Below are the code and all the weights of a small trained network. Each question names an input and a class and asks about switching units off, where a switched-off unit gives its printed mean instead of its output.

import numpy as np


def w(rows, s, z=0):
    codes = np.array(rows[::2]) - 128.0
    scale = np.full(codes.shape[1], s)
    scale[-1] = z or s
    return codes * scale


def f(y):
    return y / 2 * (1 + np.tanh(0.7978845608 * (y + 0.044715 * y**3)))


def log_softmax(a):
    a = a - a.max(-1, keepdims=True)
    return a - np.log(np.exp(a).sum(-1, keepdims=True))


def net(x, mask):
    res = np.array(x, float).reshape(1, 8) / 4 @ E
    y = f(res @ A[0][:, :-1].T + A[0][:, -1])
    res = res + np.where(mask, y, B[0][:, -1]) @ B[0][:, :-1]
    return log_softmax(res[-1] @ U[:, :-1].T + U[:, -1])


A, B = {}, {}
E = w([
[136,117,134,124,122,138],'x0',
[85,155,219,196,57,134],'x1',
[100,201,127,126,191,251],'x2',
[133,127,131,125,128,129],'x3',
[141,125,126,135,127,135],'x4',
[132,112,127,129,124,139],'x5',
[124,132,124,135,130,125],'x6',
[169,103,213,189,254,87],'x7',
],0.0076)
A[0] = w([
[78,216,107,142,195,238,67],'n1',
[154,83,174,176,212,100,84],'n2',
[50,143,202,206,66,119,95],'n3',
[90,112,180,190,89,152,75],'n4',
[172,156,133,119,144,231,149],'n5',
[129,147,103,177,130,87,246],'n6',
[151,18,110,130,48,49,62],'n7',
[126,117,83,90,168,126,77],'n8',
[94,140,82,79,50,158,50],'n9',
[151,69,1,83,217,123,89],'n10',
[180,127,109,143,82,45,122],'n11',
[140,130,208,157,231,100,98],'n12',
],0.008,0.012)
B[0] = w([
[77,128,136,200,171,2,172],'n1',
[118,181,23,183,50,160,159],'n2',
[227,183,176,91,129,122,158],'n3',
[213,162,134,114,144,84,132],'n4',
[110,65,123,136,166,59,177],'n5',
[86,62,158,37,163,239,246],'n6',
[72,129,131,213,187,44,159],'n7',
[188,202,151,156,111,105,125],'n8',
[146,165,21,185,39,147,143],'n9',
[228,209,235,123,95,120,169],'n10',
[81,132,127,150,165,89,156],'n11',
[139,139,15,160,7,159,175],'n12',
],0.0086,0.011)
U = w([
[145,165,4,175,33,138,8],'0',
[132,94,142,102,141,140,253],'1',
[138,88,142,108,135,144,253],'2',
[97,113,138,183,180,16,23],'3',
[131,97,144,101,133,157,196],'4',
[223,213,211,105,116,115,18],'5',
[122,99,134,91,137,156,134],'6',
],0.011,0.0062)

Each question gives the input, the list of numbers given to net, and the class t.
The units are the neurons (one row each of A and B). Each row of codes is followed by its name. A weight is (code - 128) times the scale printed after its matrix; where a second scale follows, it is the last column's (A, B and U).
mask holds one flag per neuron, in row order. A switched-off neuron (its flag False) gives its mean, the last column of its row in B, instead of its output. The means were averaged over made-up inputs and are rounded, as every weight is.
A unit's drop is (log p(t) with every unit on - log p(t) with that unit switched off) / (log p(t) with every unit on - log p(t) with every unit switched off).
The circuit of an input: a set's keep is (log p(t) with only the set's units on - log p(t) with every unit switched off) / (log p(t) with every unit on - log p(t) with every unit switched off). Starting from all 12 units, units are removed one at a time, each time the one whose removal leaves the highest keep (on an exact tie, the one counted first), for as long as the keep stays at least 0.8.
units of the circuit, in order: the units of the circuit, biggest drop first
top k neurons: the k neurons with the biggest drops, biggest first
drop when u is switched off: that unit's drop, to one decimal
input [4,8,-1,-2,-7,-3,-7,-4], class 5: units of the circuit, in order => [n3]
input [-3,-8,-2,-5,1,8,2,8], class 0: top 2 neurons => [n2; n12]
input [3,8,-2,-3,-6,7,-7,0], class 5: top 2 neurons => [n3; n4]
input [2,-8,4,4,5,-1,2,5], class 5: top 2 neurons => [n10; n8]
input [2,7,-8,3,2,3,0,-6], class 3: top 2 neurons => [n7; n11]
input [3,-2,8,4,-6,6,1,-6], class 3: top 2 neurons => [n1; n5]
input [3,-7,-8,-6,-6,-4,4,8], class 0: top 2 neurons => [n2; n12]
input [4,8,7,6,-7,-2,4,-6], class 5: top 4 neurons => [n3; n4; n12; n6]
input [3,-1,2,2,-2,5,-5,5], class 0: units of the circuit, in order => [n12; n2]
input [-3,8,-2,-3,5,-5,-7,3], class 5: top 3 neurons => [n3; n4; n5]
input [4,7,-3,0,1,-2,6,-6], class 5: top 2 neurons => [n3; n12]
input [-4,8,-6,-6,0,-8,-2,-5], class 5: drop when n11 is switched off => -0.1
input [0,-1,8,8,-4,-4,-6,8], class 0: drop when n2 is switched off => 0.3
input [5,3,7,6,2,-2,4,8], class 0: drop when n12 is switched off => 0.7
input [0,-3,8,5,3,-4,-2,0], class 3: units of the circuit, in order => [n1]
